Below are the code and all the weights of a small trained network. Each question names an input and a target symbol and asks about switching units off, where a switched-off unit gives its printed mean instead of its output.

import numpy as np


def w(rows, s, z=0):
    codes = np.array(rows[::2]) - 128.0
    scale = np.full(codes.shape[1], s)
    scale[-1] = z or s
    return codes * scale


def f(y):
    return np.maximum(y, 0)


def softmax(a):
    e = np.exp(a - a.max(-1, keepdims=True))
    return e / e.sum(-1, keepdims=True)


def log_softmax(a):
    a = a - a.max(-1, keepdims=True)
    return a - np.log(np.exp(a).sum(-1, keepdims=True))


def net(x, mask):
    ids = ['αεηθλμτφω'.index(c) for c in x.split()]
    T = len(ids)
    res = E[ids] + P[:T]
    q, k, v = (res @ M[0].T for M in (Q, K, V))
    z = softmax(np.where(np.tri(T) > 0, q @ k.T / 4**0.5, -1e9)) @ v
    res = res + np.where(mask[0], z, O[0][:, -1]) @ O[0][:, :-1]
    y = f(res @ A[0][:, :-1].T + A[0][:, -1])
    res = res + np.where(mask[1:13], y, B[0][:, -1]) @ B[0][:, :-1]
    return log_softmax(res[-1] @ U[:, :-1].T + U[:, -1])


Q, K, V, O, A, B = {}, {}, {}, {}, {}, {}
E = w([
[174,188,165],'α',
[119,103,3],'ε',
[127,193,106],'η',
[116,66,100],'θ',
[178,144,34],'λ',
[168,79,178],'μ',
[198,134,177],'τ',
[115,171,13],'φ',
[183,116,97],'ω',
],0.0057)
P = w([
[254,141,72],'0',
[93,170,147],'1',
[172,96,124],'2',
[95,166,146],'3',
[169,85,125],'4',
[93,165,145],'5',
[176,91,128],'6',
[92,159,147],'7',
[177,87,122],'8',
[96,162,144],'9',
[186,88,119],'10',
],0.0089)
Q[0] = w([
[1,186,252],'H1',
[95,219,96],'H1',
[229,172,201],'H1',
[25,130,164],'H1',
],0.023)
K[0] = w([
[6,117,244],'H1',
[62,200,98],'H1',
[221,193,192],'H1',
[35,88,163],'H1',
],0.026)
V[0] = w([
[197,117,210],'H1',
[162,164,136],'H1',
[144,6,131],'H1',
[96,122,204],'H1',
],0.023)
O[0] = w([
[251,143,173,144],'H1',
[159,183,126,188],'H1',
[190,6,85,91],'H1',
[131,97,230,1],'H1',
],0.023,0.0094)
A[0] = w([
[157,227,132,179],'N1',
[218,143,93,88],'N2',
[102,161,40,36],'N3',
[127,117,128,72],'N4',
[217,40,166,59],'N5',
[120,79,48,130],'N6',
[156,2,102,110],'N7',
[96,149,185,5],'N8',
[212,107,92,31],'N9',
[244,21,105,71],'N10',
[108,147,164,66],'N11',
[115,106,221,147],'N12',
],0.0077,0.0027)
B[0] = w([
[166,87,50,249],'N1',
[51,56,112,237],'N2',
[165,169,225,252],'N3',
[131,125,130,128],'N4',
[194,168,44,161],'N5',
[168,94,172,193],'N6',
[200,183,138,151],'N7',
[105,67,78,150],'N8',
[96,66,182,207],'N9',
[41,250,163,199],'N10',
[126,89,106,146],'N11',
[135,87,217,143],'N12',
],0.018)
U = w([
[74,233,80,69],'α',
[189,72,228,157],'ε',
[249,238,127,85],'η',
[152,41,79,68],'θ',
[99,201,253,73],'λ',
[21,27,203,213],'μ',
[196,176,50,254],'τ',
[178,61,152,184],'φ',
[43,100,52,54],'ω',
],0.0027,0.002)

Each question gives the input, a string of symbols that net reads in full, and the target symbol t.
The units are the heads (4 rows each of Q, K, V and O) and the neurons (one row each of A and B). Each row of codes is followed by its name. A weight is (code - 128) times the scale printed after its matrix; where a second scale follows, it is the last column's (O, A, B and U).
mask holds one flag per unit, heads first, then neurons. A switched-off unit (its flag False) gives its mean, the last column of its rows in O or B, instead of its output. The means were averaged over made-up inputs and are rounded, as every weight is.
A unit's drop is (log p(t) with every unit on - log p(t) with that unit switched off) / (log p(t) with every unit on - log p(t) with every unit switched off).
The circuit of an input: a set's keep is (log p(t) with only the set's units on - log p(t) with every unit switched off) / (log p(t) with every unit on - log p(t) with every unit switched off). Starting from the 12 units with the biggest drops (on a tie, the unit counted first), units are removed one at a time, each time the one whose removal leaves the highest keep (on an exact tie, the one counted first), for as long as the keep stays at least 0.8.
units of the circuit, in order: the units of the circuit, biggest drop first
most important unit: the unit with the biggest drop
top k neurons: the k neurons with the biggest drops, biggest first
input θ λ α μ θ λ θ φ φ, target λ: units of the circuit, in order	[H1, N10, N1, N9]
input φ θ ω τ θ ω τ, target η: units of the circuit, in order	[H1, N3, N9]
input φ λ θ θ τ φ τ θ φ ε φ, target η: top 3 neurons	[N3, N9, N2]
input η η ε θ φ μ η, target τ: units of the circuit, in order	[N1, H1]
input ε φ τ η φ, target ε: top 3 neurons	[N3, N6, N10]
input μ η α μ λ τ η λ ε, target α: units of the circuit, in order	[N10, H1, N2]
input θ α φ τ θ θ θ, target λ: units of the circuit, in order	[N10, H1, N1]
input φ θ λ θ ω ε μ θ θ ε θ, target η: units of the circuit, in order	[H1, N3, N2]
input ω φ θ ε η, target μ: units of the circuit, in order	[H1, N2, N9, N5]
input ε θ α, target ε: units of the circuit, in order	[H1, N3, N6, N10]
input θ φ η, target λ: top 4 neurons	[N10, N1, N7, N9]
input φ ω τ τ ε λ μ μ μ ε α, target η: top 3 neurons	[N3, N9, N2]
input μ θ η μ ω θ ω μ η λ ω, target α: units of the circuit, in order	[N10, H1, N5, N2]
input μ ε θ μ α, target α: most important unit	N10
input η η φ θ λ ε, target λ: top 4 neurons	[N1, N2, N3, N5]
input ε μ ω, target ε: top 3 neurons	[N3, N6, N10]
input ω φ ω α α ω θ θ ω ω τ, target μ: units of the circuit, in order	[H1, N2, N9]
input φ μ θ τ λ, target η: units of the circuit, in order	[H1, N3, N9]
input ω μ θ, target μ: units of the circuit, in order	[H1, N2, N9, N10]
input θ ε η ω ε λ τ, target λ: units of the circuit, in order	[N10, H1, N1]
input α μ φ α θ, target θ: units of the circuit, in order	[H1, N1, N10, N2]
input θ θ ω θ μ θ ω θ α, target λ: top 3 neurons	[N10, N1, N9]
input ω φ λ μ ω θ ε, target μ: top 2 neurons	[N2, N9]
input μ α λ, target α: top 4 neurons	[N10, N5, N2, N3]
input ω θ λ ω α ω φ α θ, target μ: top 3 neurons	[N2, N9, N10]
input α ω η θ φ, target θ: top 3 neurons	[N1, N2, N10]
input ε ω θ, target ε: top neuron	[N3]
